Below are the code and all the weights of a small trained network. Each question names an input and a target symbol and asks about switching units off, where a switched-off unit gives its printed mean instead of its output.

import numpy as np


def w(rows, s, z=0):
    codes = np.array(rows[::2]) - 128.0
    scale = np.full(codes.shape[1], s)
    scale[-1] = z or s
    return codes * scale


def f(y):
    return y / 2 * (1 + np.tanh(0.7978845608 * (y + 0.044715 * y**3)))


def softmax(a):
    e = np.exp(a - a.max(-1, keepdims=True))
    return e / e.sum(-1, keepdims=True)


def log_softmax(a):
    a = a - a.max(-1, keepdims=True)
    return a - np.log(np.exp(a).sum(-1, keepdims=True))


def net(x, mask):
    ids = ['δεζηλμστψω'.index(c) for c in x.split()]
    T = len(ids)
    res = E[ids] + P[:T]
    u = 0
    for l in range(2):
        r = res
        for j in range(2):
            rows = slice(2 * j, 2 * j + 2)
            q, k, v = (r @ M[l][rows].T for M in (Q, K, V))
            z = softmax(np.where(np.tri(T) > 0, q @ k.T / 2**0.5, -1e9)) @ v
            o = O[l][rows]
            res = res + np.where(mask[u + j], z, o[:, -1]) @ o[:, :-1]
        u += 2
        y = f(res @ A[l][:, :-1].T + A[l][:, -1])
        res = res + np.where(mask[u : u + 8], y, B[l][:, -1]) @ B[l][:, :-1]
        u += 8
    return log_softmax(res[-1] @ U[:, :-1].T + U[:, -1])


Q, K, V, O, A, B = {}, {}, {}, {}, {}, {}
E = w([
[94,100,121,142],'δ',
[159,218,186,177],'ε',
[121,88,129,148],'ζ',
[143,251,132,101],'η',
[107,139,117,135],'λ',
[133,215,52,142],'μ',
[150,193,189,107],'σ',
[140,122,63,217],'τ',
[179,129,247,111],'ψ',
[199,99,128,97],'ω',
],0.02)
P = w([
[24,175,52,19],'0',
[151,240,65,42],'1',
[187,232,89,46],'2',
[195,216,141,66],'3',
[166,170,157,70],'4',
[145,123,173,92],'5',
[191,77,202,178],'6',
[152,59,224,145],'7',
[92,103,254,74],'8',
],0.0052)
Q[0] = w([
[154,246,121,112],'0.h1',
[197,108,98,58],'0.h1',
[204,143,115,69],'0.h2',
[162,110,113,135],'0.h2',
],0.012)
K[0] = w([
[168,71,170,217],'0.h1',
[173,74,116,81],'0.h1',
[213,2,141,125],'0.h2',
[115,97,178,47],'0.h2',
],0.0073)
V[0] = w([
[160,138,133,128],'0.h1',
[74,116,78,246],'0.h1',
[81,161,82,135],'0.h2',
[113,108,137,80],'0.h2',
],0.012)
O[0] = w([
[140,253,80,63,163],'0.h1',
[26,65,95,69,1],'0.h1',
[48,253,173,99,80],'0.h2',
[219,207,249,171,139],'0.h2',
],0.005,0.0099)
A[0] = w([
[85,200,134,171,254],'0.n1',
[156,190,167,149,130],'0.n2',
[102,108,182,140,38],'0.n3',
[176,138,151,225,114],'0.n4',
[68,126,105,31,149],'0.n5',
[226,131,139,118,210],'0.n6',
[160,186,1,107,120],'0.n7',
[215,162,80,29,155],'0.n8',
],0.0097,0.0052)
B[0] = w([
[159,93,90,37,172],'0.n1',
[84,124,86,90,190],'0.n2',
[145,255,103,142,123],'0.n3',
[80,133,111,68,184],'0.n4',
[94,123,181,218,134],'0.n5',
[123,105,136,93,249],'0.n6',
[116,118,233,110,177],'0.n7',
[81,46,142,225,219],'0.n8',
],0.0094,0.017)
Q[1] = w([
[131,2,179,55],'1.h1',
[72,90,103,182],'1.h1',
[142,3,144,125],'1.h2',
[133,142,67,225],'1.h2',
],0.0091)
K[1] = w([
[251,123,251,82],'1.h1',
[63,44,192,147],'1.h1',
[183,85,111,170],'1.h2',
[54,172,144,196],'1.h2',
],0.011)
V[1] = w([
[135,196,13,115],'1.h1',
[177,106,254,122],'1.h1',
[76,49,49,178],'1.h2',
[252,93,122,180],'1.h2',
],0.0082)
O[1] = w([
[140,173,78,74,2],'1.h1',
[223,145,245,161,241],'1.h1',
[39,146,84,118,153],'1.h2',
[41,27,161,65,168],'1.h2',
],0.011,0.014)
A[1] = w([
[86,90,9,84,2],'1.n1',
[22,77,141,101,130],'1.n2',
[154,188,144,13,188],'1.n3',
[24,129,93,169,229],'1.n4',
[158,223,183,144,117],'1.n5',
[175,68,178,178,91],'1.n6',
[169,98,147,190,79],'1.n7',
[188,137,190,193,166],'1.n8',
],0.011,0.0082)
B[1] = w([
[84,127,71,2,129],'1.n1',
[153,78,123,184,181],'1.n2',
[183,147,113,160,146],'1.n3',
[118,158,184,183,131],'1.n4',
[81,110,38,111,155],'1.n5',
[137,167,153,113,253],'1.n6',
[96,188,127,89,183],'1.n7',
[124,111,81,98,234],'1.n8',
],0.014,0.032)
U = w([
[151,216,184,183,77],'δ',
[145,136,136,144,48],'ε',
[116,145,146,180,141],'ζ',
[167,73,82,125,86],'η',
[145,187,143,174,160],'λ',
[74,91,95,120,236],'μ',
[254,163,140,158,129],'σ',
[35,165,156,140,194],'τ',
[127,207,176,52,3],'ψ',
[218,122,231,148,174],'ω',
],0.009,0.0066)

Each question gives the input, a string of symbols that net reads in full, and the target symbol t.
The units are the heads (2 rows each of Q, K, V and O) and the neurons (one row each of A and B). Each row of codes is followed by its name. A weight is (code - 128) times the scale printed after its matrix; where a second scale follows, it is the last column's (O, A, B and U).
mask holds one flag per unit, layer by layer, with each layer's heads first. A switched-off unit (its flag False) gives its mean, the last column of its rows in O or B, instead of its output. The means were averaged over made-up inputs and are rounded, as every weight is.
A unit's drop is (log p(t) with every unit on - log p(t) with that unit switched off) / (log p(t) with every unit on - log p(t) with every unit switched off).
The circuit of an input: a set's keep is (log p(t) with only the set's units on - log p(t) with every unit switched off) / (log p(t) with every unit on - log p(t) with every unit switched off). Starting from the 12 units with the biggest drops (on a tie, the unit counted first), units are removed one at a time, each time the one whose removal leaves the highest keep (on an exact tie, the one counted first), for as long as the keep stays at least 0.8.
circuit, biggest first: the units of the circuit, biggest drop first
unit that matters most: the unit with the biggest drop
top k neurons: the k neurons with the biggest drops, biggest first
k most important neurons of layer l: the k neurons of layer l with the biggest drops, biggest first
heads that matter: for each layer, one digit per head in row order, 1 if its drop is at least 0.15 and else 0, layers parted by /
input ω ψ μ η ψ σ τ δ, target ψ: most important neuron of layer 0	0.n8
input ψ ω λ, target ψ: top 4 neurons	1.n2, 0.n6, 0.n1, 1.n3
input ζ δ ω δ ψ σ, target ψ: heads that matter	00 / 11
input ω ψ μ ω ψ ψ η, target ψ: top 2 neurons	0.n8, 1.n2
input μ σ δ ζ τ, target σ: 2 most important neurons of layer 0	0.n8, 0.n1
input μ ψ ψ λ τ, target ψ: heads that matter	00 / 01
input ζ τ μ, target τ: 2 most important neurons of layer 0	0.n5, 0.n8
input ω τ ψ ω ω ψ μ, target ω: circuit, biggest first	1.h2, 0.n7, 0.h2, 1.n5
input μ σ ψ ω μ, target ω: circuit, biggest first	0.n7, 0.h2, 1.h2, 1.n5
input ζ ψ ω μ λ, target ψ: 3 most important neurons of layer 0	0.n6, 0.n1, 0.n3
input τ μ λ, target τ: heads that matter	11 / 11
input ψ ω τ ω τ, target ω: top 2 neurons	1.n5, 0.n8
input ζ ω ψ η η ψ, target ψ: heads that matter	00 / 10
input τ μ ω η ω μ ψ ζ, target ψ: unit that matters most	0.n6
input τ ζ σ, target τ: 3 most important neurons of layer 0	0.n5, 0.n6, 0.n7
input ω μ δ σ, target σ: circuit, biggest first	0.n1, 1.h2, 0.n7
input ω ω ω η ω τ, target ω: heads that matter	00 / 01
input ψ μ σ δ σ λ σ η, target σ: heads that matter	00 / 11
input δ μ η μ, target μ: top 2 neurons	1.n5, 0.n7
input ψ λ ζ σ ψ μ ε, target σ: 3 most important neurons of layer 0	0.n8, 0.n7, 0.n1
input ζ μ ω ω ω λ, target ω: circuit, biggest first	1.n5
input μ μ ψ τ τ μ ψ σ, target ψ: top 2 neurons	1.n2, 1.n7
input μ δ τ ω ψ ψ ψ μ δ, target ψ: 2 most important neurons of layer 0	0.n8, 0.n6
input ψ ω ψ ω η τ, target ψ: top 2 neurons	1.n2, 0.n6
input μ δ ω η η, target ω: 3 most important neurons of layer 1	1.n5, 1.n8, 1.n7
